Below are the code and all the weights of a small trained network. Each question names an input and a class and asks about switching units off, where a switched-off unit gives its printed mean instead of its output.

import numpy as np


def w(rows, s, z=0):
    codes = np.array(rows[::2]) - 128.0
    scale = np.full(codes.shape[1], s)
    scale[-1] = z or s
    return codes * scale


def norm(h):
    return h / np.sqrt((h * h).mean(-1, keepdims=True) + 1e-5)


def f(y):
    return y / 2 * (1 + np.tanh(0.7978845608 * (y + 0.044715 * y**3)))


def log_softmax(a):
    a = a - a.max(-1, keepdims=True)
    return a - np.log(np.exp(a).sum(-1, keepdims=True))


def net(x, mask):
    res = np.array(x, float).reshape(1, 8) / 4 @ E
    u = 0
    for l in range(3):
        y = f(norm(res) @ A[l][:, :-1].T + A[l][:, -1])
        res = res + np.where(mask[u : u + 11], y, B[l][:, -1]) @ B[l][:, :-1]
        u += 11
    return log_softmax(norm(res)[-1] @ U[:, :-1].T + U[:, -1])


A, B = {}, {}
E = w([
[137,127,137,131],'x0',
[114,115,102,122],'x1',
[131,117,128,127],'x2',
[213,115,83,178],'x3',
[161,175,80,1],'x4',
[58,132,190,81],'x5',
[132,130,136,128],'x6',
[124,124,117,127],'x7',
],0.0086)
A[0] = w([
[55,41,106,42,138],'0.n0',
[182,152,152,99,128],'0.n1',
[104,113,114,138,82],'0.n2',
[39,109,138,235,254],'0.n3',
[35,149,150,105,145],'0.n4',
[136,136,90,250,123],'0.n5',
[130,180,201,124,92],'0.n6',
[254,244,64,78,162],'0.n7',
[114,92,177,155,110],'0.n8',
[184,152,85,71,111],'0.n9',
[118,61,68,165,147],'0.n10',
],0.0081,0.0062)
B[0] = w([
[132,227,160,116,168],'0.n0',
[86,99,50,133,138],'0.n1',
[114,104,83,140,117],'0.n2',
[127,135,179,251,254],'0.n3',
[189,106,154,156,176],'0.n4',
[208,254,166,97,181],'0.n5',
[170,42,132,88,130],'0.n6',
[86,89,118,157,217],'0.n7',
[106,125,54,127,143],'0.n8',
[44,52,59,139,157],'0.n9',
[86,196,185,222,153],'0.n10',
],0.0064,0.0084)
A[1] = w([
[175,186,41,78,126],'1.n0',
[199,168,101,104,133],'1.n1',
[82,94,48,156,185],'1.n2',
[11,137,126,109,254],'1.n3',
[116,173,179,164,174],'1.n4',
[143,141,156,68,70],'1.n5',
[68,130,145,163,185],'1.n6',
[128,176,148,43,165],'1.n7',
[173,93,136,146,150],'1.n8',
[154,101,92,116,121],'1.n9',
[32,144,222,143,164],'1.n10',
],0.012,0.0035)
B[1] = w([
[74,58,197,161,175],'1.n0',
[61,50,124,220,137],'1.n1',
[208,68,218,137,185],'1.n2',
[197,64,128,82,220],'1.n3',
[92,122,171,207,236],'1.n4',
[177,130,159,73,138],'1.n5',
[115,114,185,79,194],'1.n6',
[255,66,92,138,180],'1.n7',
[79,166,167,219,148],'1.n8',
[103,87,154,103,135],'1.n9',
[143,74,214,95,255],'1.n10',
],0.0075,0.0073)
A[2] = w([
[133,15,105,152,167],'2.n0',
[128,116,143,45,221],'2.n1',
[171,152,148,164,102],'2.n2',
[194,190,82,173,76],'2.n3',
[73,108,142,4,167],'2.n4',
[85,169,163,211,103],'2.n5',
[191,110,50,184,92],'2.n6',
[198,106,165,96,234],'2.n7',
[150,224,93,126,5],'2.n8',
[186,118,218,190,227],'2.n9',
[112,104,12,177,153],'2.n10',
],0.013,0.0024)
B[2] = w([
[13,45,158,80,184],'2.n0',
[125,226,71,216,160],'2.n1',
[108,128,88,127,151],'2.n2',
[195,65,55,238,136],'2.n3',
[221,144,88,133,158],'2.n4',
[110,164,98,104,195],'2.n5',
[213,81,206,113,140],'2.n6',
[108,120,13,186,185],'2.n7',
[81,71,152,178,124],'2.n8',
[64,183,87,44,248],'2.n9',
[197,158,255,104,133],'2.n10',
],0.0083,0.015)
U = w([
[54,199,155,134,152],'0',
[105,38,247,76,217],'1',
[115,46,39,65,160],'2',
[253,138,89,34,27],'3',
[193,161,122,218,5],'4',
],0.016,0.0024)

Each question gives the input, the list of numbers given to net, and the class t.
The units are the neurons (one row each of A and B). Each row of codes is followed by its name. A weight is (code - 128) times the scale printed after its matrix; where a second scale follows, it is the last column's (A, B and U).
mask holds one flag per neuron, layer by layer. A switched-off neuron (its flag False) gives its mean, the last column of its row in B, instead of its output. The means were averaged over made-up inputs and are rounded, as every weight is.
A unit's drop is (log p(t) with every unit on - log p(t) with that unit switched off) / (log p(t) with every unit on - log p(t) with every unit switched off).
The circuit of an input: a set's keep is (log p(t) with only the set's units on - log p(t) with every unit switched off) / (log p(t) with every unit on - log p(t) with every unit switched off). Starting from the 12 units with the biggest drops (on a tie, the unit counted first), units are removed one at a time, each time the one whose removal leaves the highest keep (on an exact tie, the one counted first), for as long as the keep stays at least 0.8.
units of the circuit, in order: the units of the circuit, biggest drop first
top k neurons: the k neurons with the biggest drops, biggest first
k most important neurons of layer l: the k neurons of layer l with the biggest drops, biggest first
drop when u is switched off: that unit's drop, to one decimal
input [4,2,-8,8,-2,5,3,2], class 0: units of the circuit, in order : 2.n9
input [-3,-6,8,4,-7,8,7,0], class 0: units of the circuit, in order : 2.n9, 1.n2
input [6,3,4,4,-2,7,-3,6], class 0: units of the circuit, in order : 0.n3, 2.n9
input [8,-4,-1,2,3,5,-1,7], class 2: units of the circuit, in order : 2.n7, 1.n7
input [8,-8,-2,-8,1,-6,4,4], class 2: units of the circuit, in order : 0.n3, 2.n7
input [-7,-7,3,1,3,-2,-6,8], class 1: units of the circuit, in order : 2.n0, 0.n5
input [-2,-3,6,-7,2,-4,6,4], class 2: units of the circuit, in order : 2.n7, 0.n3
input [-3,3,-4,-1,-1,-5,5,4], class 0: units of the circuit, in order : 0.n10, 2.n9
input [-8,-1,6,0,-8,-7,2,-8], class 0: units of the circuit, in order : 1.n7, 2.n9
input [2,-4,-4,1,8,3,-3,-7], class 2: top 2 neurons : 1.n0, 2.n0
input [7,-4,-6,6,5,1,-5,-3], class 2: top 3 neurons : 1.n2, 0.n7, 0.n9
input [8,2,-5,8,3,4,2,-4], class 2: 2 most important neurons of layer 1 : 1.n2, 1.n4
input [3,-3,-7,-5,5,1,-3,-4], class 3: 2 most important neurons of layer 1 : 1.n5, 1.n4
input [5,-6,4,0,-5,-8,8,-5], class 0: units of the circuit, in order : 2.n9
input [-2,-8,-4,2,1,4,2,0], class 2: drop when 0.n3 is switched off : 0.5
input [8,5,6,3,3,-2,4,-1], class 1: drop when 2.n0 is switched off : 0.2
input [2,8,-4,6,-3,5,-5,-1], class 0: drop when 2.n9 is switched off : 0.1
input [3,-5,3,0,3,-3,-5,-8], class 2: 2 most important neurons of layer 1 : 1.n2, 1.n4
